Here is a tiny trained network, its code and every weight. The questions are about switching its units off for an input and a class, where a switched-off unit gives its printed mean instead of its output.

import numpy as np


def w(rows, s, z=0):
    codes = np.array(rows[::2]) - 128.0
    scale = np.full(codes.shape[1], s)
    scale[-1] = z or s
    return codes * scale


def f(y):
    return y / 2 * (1 + np.tanh(0.7978845608 * (y + 0.044715 * y**3)))


def log_softmax(a):
    a = a - a.max(-1, keepdims=True)
    return a - np.log(np.exp(a).sum(-1, keepdims=True))


def net(x, mask):
    res = np.array(x, float).reshape(1, 3) / 4 @ E
    y = f(res @ A[0][:, :-1].T + A[0][:, -1])
    res = res + np.where(mask, y, B[0][:, -1]) @ B[0][:, :-1]
    return log_softmax(res[-1] @ U[:, :-1].T + U[:, -1])


A, B = {}, {}
E = w([
[143,110,115,146,254,113],'x0',
[176,239,100,124,81,73],'x1',
[216,205,183,136,148,231],'x2',
],0.0074)
A[0] = w([
[134,114,108,122,111,124,121],'n0',
[127,133,157,131,119,151,200],'n1',
[136,129,139,125,127,208,213],'n2',
[97,122,115,127,163,111,151],'n3',
[129,106,101,136,82,98,148],'n4',
[137,143,122,132,144,145,151],'n5',
[75,19,130,129,157,102,253],'n6',
[136,138,139,115,141,133,142],'n7',
[137,71,155,134,130,247,197],'n8',
[124,119,122,113,133,188,152],'n9',
[159,221,127,127,91,143,207],'n10',
[116,95,123,143,121,87,151],'n11',
[109,131,147,112,130,142,159],'n12',
[101,107,123,106,105,89,135],'n13',
[136,154,149,120,156,176,213],'n14',
[137,151,117,140,86,135,138],'n15',
[117,102,116,127,112,107,134],'n16',
[117,88,142,135,143,92,195],'n17',
[124,71,118,121,148,120,182],'n18',
[163,180,122,125,197,126,153],'n19',
[85,79,109,116,136,57,166],'n20',
[99,138,124,123,13,62,199],'n21',
[129,90,121,138,219,102,152],'n22',
[119,100,115,118,161,107,176],'n23',
],0.014,0.0034)
B[0] = w([
[121,122,119,131,117,124,133],'n0',
[130,126,153,119,127,155,158],'n1',
[125,111,181,134,125,181,194],'n2',
[139,129,84,120,144,147,152],'n3',
[117,116,118,147,88,116,170],'n4',
[140,126,144,142,135,128,141],'n5',
[54,115,56,108,161,38,252],'n6',
[139,122,143,139,133,124,135],'n7',
[41,89,189,135,138,199,232],'n8',
[115,92,156,135,129,136,158],'n9',
[156,210,143,76,100,88,226],'n10',
[137,122,86,154,124,138,164],'n11',
[112,128,133,130,125,140,139],'n12',
[121,116,109,168,106,121,171],'n13',
[146,109,168,165,129,147,185],'n14',
[147,113,139,90,117,111,160],'n15',
[127,114,112,152,121,115,152],'n16',
[126,118,80,130,137,131,169],'n17',
[121,105,96,119,142,97,173],'n18',
[129,205,137,187,167,140,180],'n19',
[168,105,38,186,122,162,213],'n20',
[101,115,111,124,2,133,255],'n21',
[136,104,84,57,186,147,195],'n22',
[130,130,79,118,148,143,161],'n23',
],0.035,0.0099)
U = w([
[149,79,158,86,135,77,25],'0',
[106,81,50,252,61,63,117],'1',
[121,121,253,179,140,216,252],'2',
[13,47,169,113,163,133,71],'3',
[132,99,47,50,253,64,155],'4',
[169,175,167,21,22,69,184],'5',
[220,252,219,173,175,83,101],'6',
],0.005,0.0012)

Each question gives the input, the list of numbers given to net, and the class t.
The units are the neurons (one row each of A and B). Each row of codes is followed by its name. A weight is (code - 128) times the scale printed after its matrix; where a second scale follows, it is the last column's (A, B and U).
mask holds one flag per neuron, in row order. A switched-off neuron (its flag False) gives its mean, the last column of its row in B, instead of its output. The means were averaged over made-up inputs and are rounded, as every weight is.
A unit's drop is (log p(t) with every unit on - log p(t) with that unit switched off) / (log p(t) with every unit on - log p(t) with every unit switched off).
The circuit of an input: a set's keep is (log p(t) with only the set's units on - log p(t) with every unit switched off) / (log p(t) with every unit on - log p(t) with every unit switched off). Starting from the 12 units with the biggest drops (on a tie, the unit counted first), units are removed one at a time, each time the one whose removal leaves the highest keep (on an exact tie, the one counted first), for as long as the keep stays at least 0.8.
circuit, biggest first: the units of the circuit, biggest drop first
most important unit: the unit with the biggest drop
k most important neurons: the k neurons with the biggest drops, biggest first
drop when u is switched off: that unit's drop, to one decimal
input [-1,8,7], class 6: most important unit => n19
input [-3,-4,-1], class 3: circuit, biggest first => (n21; n8)
input [-1,0,0], class 5: circuit, biggest first => (n20; n6)
input [-2,2,4], class 6: circuit, biggest first => (n21; n10; n6)
input [5,2,6], class 6: circuit, biggest first => (n19; n21)
input [-5,3,8], class 6: 2 most important neurons => (n10; n21)
input [-1,1,0], class 5: 2 most important neurons => (n8; n20)
input [-2,-4,2], class 3: 2 most important neurons => (n19; n10)
input [-2,-7,-3], class 4: 2 most important neurons => (n21; n6)
input [5,2,8], class 2: 2 most important neurons => (n2; n8)
input [-2,-8,0], class 3: drop when n8 is switched off => 1.2
input [-5,5,7], class 5: drop when n10 is switched off => 0.8
input [1,-4,4], class 2: drop when n6 is switched off => 0.2
input [-1,-8,1], class 3: circuit, biggest first => (n8)
